B =
array([[130, 126, 131, 128, 137, 130, 140, 151, 121, 120, 126, 116, 118],
       [128, 118, 148, 120, 133, 126, 129, 111, 130, 120, 127, 136, 132]])
Counting starts at 0.
The entry at row 0, column 2 is 131
Report the entry at row 1, column 0.
Answer: 128
The entry just right of 148: 120
Report the entry just left of 151.
Answer: 140
Report the top-left entry.
Answer: 130
The entry directly below 140: 129
Report the entry directly below the largest entry.
Answer: 111
The bottom-right entry: 132
Report the entry in the top-right corner.
Answer: 118
The entry at row 0, column 1 is 126
Report the top entry of the column that holds the smallest entry.
Answer: 151
Report the entry just right of 151.
Answer: 121

[[120, 103, 155, 120, 99, 127], [133, 145, 110, 134, 148, 129], [136, 151, 102, 136, 155, 129], [136, 153, 101, 136, 157, 129], [121, 105, 153, 120, 102, 127], [123, 114, 143, 123, 112, 128], [120, 103, 155, 120, 99, 127], [121, 105, 153, 120, 102, 127]]
Find the largest entry.
Answer: 157
Find the entry just right of 133.
Answer: 145

x =
[[118 149 113 122 144 106 152 151]
 [142 135 109 140 139 134 121 135]
 [115 106 109 129 128 131 137 136]
 [127 119 116 133 134 149 104 119]
 [131 130 123 106 124 111 134 104]
 [108 146 117 117 104 117 105 127]
 [149 128 152 117 104 140 120 118]
 [116 134 140 136 114 123 147 122]
 [115 132 119 133 133 152 130 116]
 [153 144 110 152 135 142 113 138]
 [138 146 141 121 116 107 131 116]
 [127 117 121 131 112 107 127 144]
 [103 122 135 105 124 110 129 120]]
Indices start at 0.
The entry directly above the smallest entry -> 127
Report the entry in row 0 and column 2.
A: 113
The top-left entry is 118
Report the entry at row 2, column 2.
A: 109
The entry directly below the largest entry -> 138
Report the entry at row 2, column 0.
A: 115
Report the largest entry.
A: 153
The bottom-right entry: 120
Report the entry directly below 139.
A: 128
Report the entry directly above the largest entry.
A: 115
The top-right entry is 151
The bottom entry of the column that holds the smallest entry: 103
Report the entry at row 0, column 1.
A: 149
Report the entry in row 1 and column 0.
A: 142
Report the entry just right of the smallest entry.
A: 122
The entry at row 1, column 1 -> 135
Report the entry just right of the largest entry.
A: 144
Report the entry at row 1, column 2.
A: 109
